Here is a tiny trained network, its code and every weight. The questions are about switching its units off for an input and a target symbol, where a switched-off unit gives its printed mean instead of its output.

import numpy as np


def w(rows, s, z=0):
    codes = np.array(rows[::2]) - 128.0
    scale = np.full(codes.shape[1], s)
    scale[-1] = z or s
    return codes * scale


def f(y):
    return np.maximum(y, 0)


def softmax(a):
    e = np.exp(a - a.max(-1, keepdims=True))
    return e / e.sum(-1, keepdims=True)


def log_softmax(a):
    a = a - a.max(-1, keepdims=True)
    return a - np.log(np.exp(a).sum(-1, keepdims=True))


def net(x, mask):
    ids = ['δλπτφω'.index(c) for c in x.split()]
    T = len(ids)
    res = E[ids] + P[:T]
    r = res
    for j in range(3):
        rows = slice(2 * j, 2 * j + 2)
        q, k, v = (r @ M[0][rows].T for M in (Q, K, V))
        z = softmax(np.where(np.tri(T) > 0, q @ k.T / 2**0.5, -1e9)) @ v
        o = O[0][rows]
        res = res + np.where(mask[j], z, o[:, -1]) @ o[:, :-1]
    y = f(res @ A[0][:, :-1].T + A[0][:, -1])
    res = res + np.where(mask[3:7], y, B[0][:, -1]) @ B[0][:, :-1]
    return log_softmax(res[-1] @ U[:, :-1].T + U[:, -1])


Q, K, V, O, A, B = {}, {}, {}, {}, {}, {}
E = w([
[140,206,133,104],'δ',
[129,84,152,42],'λ',
[54,81,132,204],'π',
[68,2,146,129],'τ',
[97,155,134,162],'φ',
[180,219,145,16],'ω',
],0.0084)
P = w([
[125,169,176,152],'0',
[36,153,120,122],'1',
[67,172,67,138],'2',
[62,115,196,109],'3',
[240,113,127,177],'4',
[211,104,4,157],'5',
[172,107,233,161],'6',
[18,149,67,85],'7',
[98,103,34,147],'8',
[124,122,211,56],'9',
[206,39,103,118],'10',
],0.014)
Q[0] = w([
[247,110,244,180],'h1',
[4,173,212,87],'h1',
[153,120,34,127],'h2',
[220,94,133,159],'h2',
[112,128,166,110],'h3',
[145,102,120,113],'h3',
],0.015)
K[0] = w([
[10,160,220,76],'h1',
[243,100,255,187],'h1',
[124,136,31,127],'h2',
[4,146,101,46],'h2',
[180,110,138,127],'h3',
[114,132,156,139],'h3',
],0.013)
V[0] = w([
[177,34,155,10],'h1',
[64,32,82,227],'h1',
[172,180,99,161],'h2',
[167,179,88,108],'h2',
[94,124,200,79],'h3',
[135,97,10,108],'h3',
],0.011)
O[0] = w([
[172,112,6,136,53],'h1',
[37,192,128,17,140],'h1',
[167,121,186,146,65],'h2',
[164,70,185,163,59],'h2',
[137,144,32,191,251],'h3',
[168,35,186,97,12],'h3',
],0.012,0.0029)
A[0] = w([
[51,67,132,161,254],'n1',
[86,218,73,49,73],'n2',
[116,164,5,127,114],'n3',
[220,101,1,204,87],'n4',
],0.0078,0.0093)
B[0] = w([
[219,219,112,95,255],'n1',
[96,118,140,249,250],'n2',
[202,214,117,158,217],'n3',
[2,119,76,95,231],'n4',
],0.0085,0.011)
U = w([
[255,111,168,174,74],'δ',
[148,143,83,53,177],'λ',
[8,129,175,99,11],'π',
[132,162,137,184,145],'τ',
[137,142,145,85,255],'φ',
[77,52,124,191,49],'ω',
],0.008,0.0074)

Each question gives the input, a string of symbols that net reads in full, and the target symbol t.
The units are the heads (2 rows each of Q, K, V and O) and the neurons (one row each of A and B). Each row of codes is followed by its name. A weight is (code - 128) times the scale printed after its matrix; where a second scale follows, it is the last column's (O, A, B and U).
mask holds one flag per unit, heads first, then neurons. A switched-off unit (its flag False) gives its mean, the last column of its rows in O or B, instead of its output. The means were averaged over made-up inputs and are rounded, as every weight is.
A unit's drop is (log p(t) with every unit on - log p(t) with that unit switched off) / (log p(t) with every unit on - log p(t) with every unit switched off).
The circuit of an input: a set's keep is (log p(t) with only the set's units on - log p(t) with every unit switched off) / (log p(t) with every unit on - log p(t) with every unit switched off). Starting from all 7 units, units are removed one at a time, each time the one whose removal leaves the highest keep (on an exact tie, the one counted first), for as long as the keep stays at least 0.8.
units of the circuit, in order: the units of the circuit, biggest drop first
k most important neurons: the k neurons with the biggest drops, biggest first
which heads matter: for each layer, one digit per head in row order, 1 if its drop is at least 0.15 and else 0, layers parted by /
input τ λ ω τ τ π δ ω ω, target π: units of the circuit, in order : [h1]
input τ τ π λ π λ δ ω τ λ δ, target ω: units of the circuit, in order : [h1, n4]
input π τ ω ω δ λ λ π, target δ: 2 most important neurons : [n4, n1]
input δ λ τ λ ω π φ π, target ω: which heads matter : 110
input τ π δ δ λ λ, target δ: which heads matter : 110
input δ δ δ ω π δ, target δ: which heads matter : 110
input λ π ω τ, target λ: 3 most important neurons : [n2, n1, n4]
input δ λ τ τ, target δ: which heads matter : 100
input λ δ λ δ τ π λ λ τ π, target λ: units of the circuit, in order : [h1, n2, n4]
input τ ω τ λ φ δ ω τ δ, target δ: units of the circuit, in order : [h2, n4]
input δ τ φ δ λ λ ω τ, target λ: units of the circuit, in order : [h1, n2]
input π τ π φ δ δ τ λ λ ω, target τ: units of the circuit, in order : [n2, h1, h2, n3]
input φ φ φ τ τ δ, target φ: 3 most important neurons : [n2, n4, n3]
input λ ω π λ π λ φ, target λ: most important neuron : [n2]
input τ π λ τ τ τ τ τ ω λ, target τ: units of the circuit, in order : [n2, h2, h1, n3]
input τ τ τ τ π ω δ τ λ, target ω: 2 most important neurons : [n4, n3]
input φ π π λ π δ π, target λ: units of the circuit, in order : [h1, n2, h2]
input τ τ π δ δ π φ τ φ, target π: 2 most important neurons : [n3, n2]
input ω δ δ φ π δ δ ω, target π: units of the circuit, in order : [h1, n2]
input π φ τ τ π π τ δ δ, target π: units of the circuit, in order : [h1]
input δ λ λ δ ω λ δ λ ω π, target δ: which heads matter : 101
input λ λ δ δ τ δ λ φ ω δ, target λ: units of the circuit, in order : [h1, n2]
